Below are the code and all the weights of a small trained network. Each question names an input and a class and asks about switching units off, where a switched-off unit gives its printed mean instead of its output.

import numpy as np


def w(rows, s, z=0):
    codes = np.array(rows[::2]) - 128.0
    scale = np.full(codes.shape[1], s)
    scale[-1] = z or s
    return codes * scale


def f(y):
    return y / 2 * (1 + np.tanh(0.7978845608 * (y + 0.044715 * y**3)))


def log_softmax(a):
    a = a - a.max(-1, keepdims=True)
    return a - np.log(np.exp(a).sum(-1, keepdims=True))


def net(x, mask):
    res = np.array(x, float).reshape(1, 3) / 4 @ E
    y = f(res @ A[0][:, :-1].T + A[0][:, -1])
    res = res + np.where(mask, y, B[0][:, -1]) @ B[0][:, :-1]
    return log_softmax(res[-1] @ U[:, :-1].T + U[:, -1])


A, B = {}, {}
E = w([
[181,175,193,186,126,176,117,254],'x0',
[105,180,104,51,64,35,37,162],'x1',
[22,52,145,169,135,131,168,169],'x2',
],0.012)
A[0] = w([
[76,116,135,164,74,154,154,119,114],'n1',
[210,104,106,120,216,130,143,107,101],'n2',
[77,10,124,110,130,80,182,176,98],'n3',
[144,101,155,141,140,149,213,115,49],'n4',
[118,74,80,96,109,104,157,101,47],'n5',
[93,178,101,80,57,71,107,153,139],'n6',
[80,138,64,89,180,103,190,76,109],'n7',
[107,126,112,105,155,217,190,117,6],'n8',
[160,124,84,102,169,112,107,74,175],'n9',
[169,112,199,181,100,154,80,177,85],'n10',
[128,141,82,131,133,134,192,125,140],'n11',
[207,155,82,105,96,144,142,107,190],'n12',
[59,69,130,128,166,162,99,157,86],'n13',
],0.011,0.0022)
B[0] = w([
[67,217,153,128,82,157,143,65,172],'n1',
[67,53,232,57,143,152,107,68,177],'n2',
[189,180,167,118,3,167,211,149,228],'n3',
[79,96,51,78,174,169,51,145,201],'n4',
[185,128,60,155,181,65,149,175,192],'n5',
[70,37,154,45,166,219,63,135,247],'n6',
[210,198,112,168,173,36,86,231,222],'n7',
[105,70,61,87,136,137,9,119,192],'n8',
[171,119,199,254,79,69,188,192,195],'n9',
[151,171,20,178,194,57,167,187,201],'n10',
[141,118,96,69,153,156,142,142,153],'n11',
[140,138,213,149,50,203,168,124,190],'n12',
[143,133,193,119,61,168,119,88,191],'n13',
],0.0071,0.013)
U = w([
[182,221,1,188,168,49,162,179,103],'0',
[153,227,145,125,61,174,189,70,222],'1',
[58,124,40,53,178,147,77,67,1],'2',
],0.0085,0.0028)

Each question gives the input, the list of numbers given to net, and the class t.
The units are the neurons (one row each of A and B). Each row of codes is followed by its name. A weight is (code - 128) times the scale printed after its matrix; where a second scale follows, it is the last column's (A, B and U).
mask holds one flag per neuron, in row order. A switched-off neuron (its flag False) gives its mean, the last column of its row in B, instead of its output. The means were averaged over made-up inputs and are rounded, as every weight is.
A unit's drop is (log p(t) with every unit on - log p(t) with that unit switched off) / (log p(t) with every unit on - log p(t) with every unit switched off).
The circuit of an input: a set's keep is (log p(t) with only the set's units on - log p(t) with every unit switched off) / (log p(t) with every unit on - log p(t) with every unit switched off). Starting from the 12 units with the biggest drops (on a tie, the unit counted first), units are removed one at a time, each time the one whose removal leaves the highest keep (on an exact tie, the one counted first), for as long as the keep stays at least 0.8.
units of the circuit, in order: the units of the circuit, biggest drop first
most important unit: the unit with the biggest drop
top k neurons: the k neurons with the biggest drops, biggest first
drop of u: that unit's drop, to one decimal
input [-4,-7,0], class 2: most important unit => n2
input [1,3,0], class 2: units of the circuit, in order => (n3 n7)
input [-6,5,6], class 0: top 3 neurons => (n7 n5 n12)
input [-5,-8,-7], class 2: top 2 neurons => (n2 n8)
input [1,8,-7], class 2: top 2 neurons => (n6 n3)
input [-5,-7,7], class 1: top 3 neurons => (n3 n13 n6)
input [-1,2,3], class 1: units of the circuit, in order => (n4 n10)
input [0,7,-8], class 1: top 3 neurons => (n12 n9 n4)
input [-8,1,-8], class 0: top 2 neurons => (n7 n5)
input [4,-7,4], class 2: top 2 neurons => (n4 n8)
input [-2,-1,5], class 1: top 2 neurons => (n3 n10)
input [-6,-6,5], class 0: top 2 neurons => (n7 n6)
input [-1,6,-8], class 1: top 2 neurons => (n12 n9)
input [7,-6,0], class 0: units of the circuit, in order => (n10)
input [-3,2,5], class 1: top 2 neurons => (n3 n10)
input [0,2,-1], class 2: drop of n9 => 0.5
input [5,-7,-1], class 2: drop of n2 => 0.2
input [-3,6,7], class 1: drop of n3 => 1.2
